Below is a small trained network, with its code and all its weights. Each question gives an input and a class and asks what happens when units are switched off, that is, made to give their printed mean instead of their output.

import numpy as np


def w(rows, s, z=0):
    codes = np.array(rows[::2]) - 128.0
    scale = np.full(codes.shape[1], s)
    scale[-1] = z or s
    return codes * scale


def norm(h):
    return h / np.sqrt((h * h).mean(-1, keepdims=True) + 1e-5)


def f(y):
    return y / 2 * (1 + np.tanh(0.7978845608 * (y + 0.044715 * y**3)))


def log_softmax(a):
    a = a - a.max(-1, keepdims=True)
    return a - np.log(np.exp(a).sum(-1, keepdims=True))


def net(x, mask):
    res = np.array(x, float).reshape(1, 6) / 4 @ E
    u = 0
    for l in range(2):
        y = f(norm(res) @ A[l][:, :-1].T + A[l][:, -1])
        res = res + np.where(mask[u : u + 9], y, B[l][:, -1]) @ B[l][:, :-1]
        u += 9
    return log_softmax(norm(res)[-1] @ U[:, :-1].T + U[:, -1])


A, B = {}, {}
E = w([
[187,86,91,147,98,228,28],'x0',
[105,212,120,57,63,111,184],'x1',
[226,38,69,38,125,121,199],'x2',
[145,158,180,108,90,181,162],'x3',
[4,151,35,90,176,202,149],'x4',
[160,185,191,23,241,127,41],'x5',
],0.0029)
A[0] = w([
[227,113,133,153,139,149,187,135],'L0N1',
[13,126,18,122,211,239,143,153],'L0N2',
[193,107,31,29,86,161,230,188],'L0N3',
[120,62,147,162,194,83,201,250],'L0N4',
[2,119,241,54,126,28,195,93],'L0N5',
[37,165,66,61,170,241,173,169],'L0N6',
[226,172,178,144,131,159,86,73],'L0N7',
[89,158,76,200,169,178,89,96],'L0N8',
[180,117,136,6,127,208,147,189],'L0N9',
],0.0047,0.0017)
B[0] = w([
[65,135,120,131,208,77,185,163],'L0N1',
[203,82,144,114,84,16,136,245],'L0N2',
[114,98,217,126,235,176,157,253],'L0N3',
[153,68,95,37,157,191,55,195],'L0N4',
[65,29,139,127,74,118,48,204],'L0N5',
[191,92,191,217,110,69,116,231],'L0N6',
[153,109,110,100,60,79,156,154],'L0N7',
[76,164,200,95,124,151,135,155],'L0N8',
[90,117,123,3,163,122,60,208],'L0N9',
],0.0052,0.0035)
A[1] = w([
[100,116,111,150,61,157,177,166],'L1N1',
[222,159,167,130,56,203,102,149],'L1N2',
[98,44,141,71,123,176,66,184],'L1N3',
[145,156,137,160,140,84,87,116],'L1N4',
[70,162,162,175,104,146,103,60],'L1N5',
[114,175,104,185,66,90,95,112],'L1N6',
[80,62,97,209,119,175,246,89],'L1N7',
[2,205,116,172,57,105,94,249],'L1N8',
[99,148,61,55,227,54,42,161],'L1N9',
],0.0064,0.0016)
B[1] = w([
[65,151,101,128,133,150,54,141],'L1N1',
[97,23,155,71,112,133,145,159],'L1N2',
[36,164,162,82,147,101,49,244],'L1N3',
[113,109,64,67,114,127,183,155],'L1N4',
[95,16,98,150,194,96,185,149],'L1N5',
[123,163,102,67,200,109,158,166],'L1N6',
[143,128,97,111,40,172,2,186],'L1N7',
[187,111,124,79,189,181,114,218],'L1N8',
[109,140,38,193,50,178,177,252],'L1N9',
],0.0057,0.0044)
U = w([
[71,86,123,96,98,126,71,127],'0',
[107,72,110,117,208,182,159,150],'1',
[101,179,78,107,36,189,50,143],'2',
[159,56,139,136,85,62,190,134],'3',
[97,112,79,110,91,158,150,173],'4',
[108,136,129,137,152,166,81,161],'5',
[162,212,132,199,109,155,196,23],'6',
[148,229,122,206,99,194,255,2],'7',
],0.0077,0.0034)

Each question gives the input, the list of numbers given to net, and the class t.
The units are the neurons (one row each of A and B). Each row of codes is followed by its name. A weight is (code - 128) times the scale printed after its matrix; where a second scale follows, it is the last column's (A, B and U).
mask holds one flag per neuron, layer by layer. A switched-off neuron (its flag False) gives its mean, the last column of its row in B, instead of its output. The means were averaged over made-up inputs and are rounded, as every weight is.
A unit's drop is (log p(t) with every unit on - log p(t) with that unit switched off) / (log p(t) with every unit on - log p(t) with every unit switched off).
The circuit of an input: a set's keep is (log p(t) with only the set's units on - log p(t) with every unit switched off) / (log p(t) with every unit on - log p(t) with every unit switched off). Starting from the 12 units with the biggest drops (on a tie, the unit counted first), units are removed one at a time, each time the one whose removal leaves the highest keep (on an exact tie, the one counted first), for as long as the keep stays at least 0.8.
circuit, biggest first: the units of the circuit, biggest drop first
top k neurons: the k neurons with the biggest drops, biggest first
k most important neurons of layer l: the k neurons of layer l with the biggest drops, biggest first
input [3,-2,-5,-7,5,8], class 2: circuit, biggest first => [L1N9; L0N3]
input [-4,-3,-2,-3,7,2], class 3: circuit, biggest first => [L0N2; L0N6]
input [4,-4,-8,5,-8,1], class 1: top 2 neurons => [L0N2; L0N6]
input [5,-3,-3,-5,0,8], class 2: top neuron => [L1N9]
input [-8,-1,2,1,-3,-7], class 0: top 3 neurons => [L0N5; L1N9; L0N4]
input [2,1,8,-8,-7,-3], class 1: circuit, biggest first => [L0N3; L0N2; L0N1]
input [1,6,3,-3,4,8], class 2: 2 most important neurons of layer 1 => [L1N9; L1N5]
input [-3,8,-8,-1,2,4], class 1: top 2 neurons => [L1N8; L1N5]
input [2,-2,6,4,-3,0], class 1: top 4 neurons => [L0N3; L0N1; L0N5; L1N7]
input [-6,2,-2,2,7,-1], class 3: top 2 neurons => [L0N2; L0N6]
input [0,-2,-5,-1,0,8], class 2: top 4 neurons => [L1N9; L0N3; L0N1; L0N7]
input [3,2,-1,-7,-5,-7], class 2: top 3 neurons => [L1N7; L0N2; L0N6]
input [-8,6,6,-3,2,-5], class 0: top 2 neurons => [L0N5; L1N7]
input [3,-3,-2,0,8,-7], class 3: top 3 neurons => [L0N2; L0N6; L1N3]
input [-5,-4,0,2,0,-7], class 2: circuit, biggest first => [L1N7]
input [-5,-1,7,-5,-3,0], class 1: circuit, biggest first => [L0N3; L0N2]
input [-5,7,-7,-7,-3,-2], class 1: 2 most important neurons of layer 0 => [L0N2; L0N9]
input [7,-3,-8,7,-4,-6], class 1: 4 most important neurons of layer 1 => [L1N5; L1N8; L1N2; L1N6]
input [4,3,7,-4,-1,-4], class 1: 3 most important neurons of layer 0 => [L0N3; L0N5; L0N1]
input [6,-6,-8,1,-4,3], class 1: 2 most important neurons of layer 1 => [L1N5; L1N7]
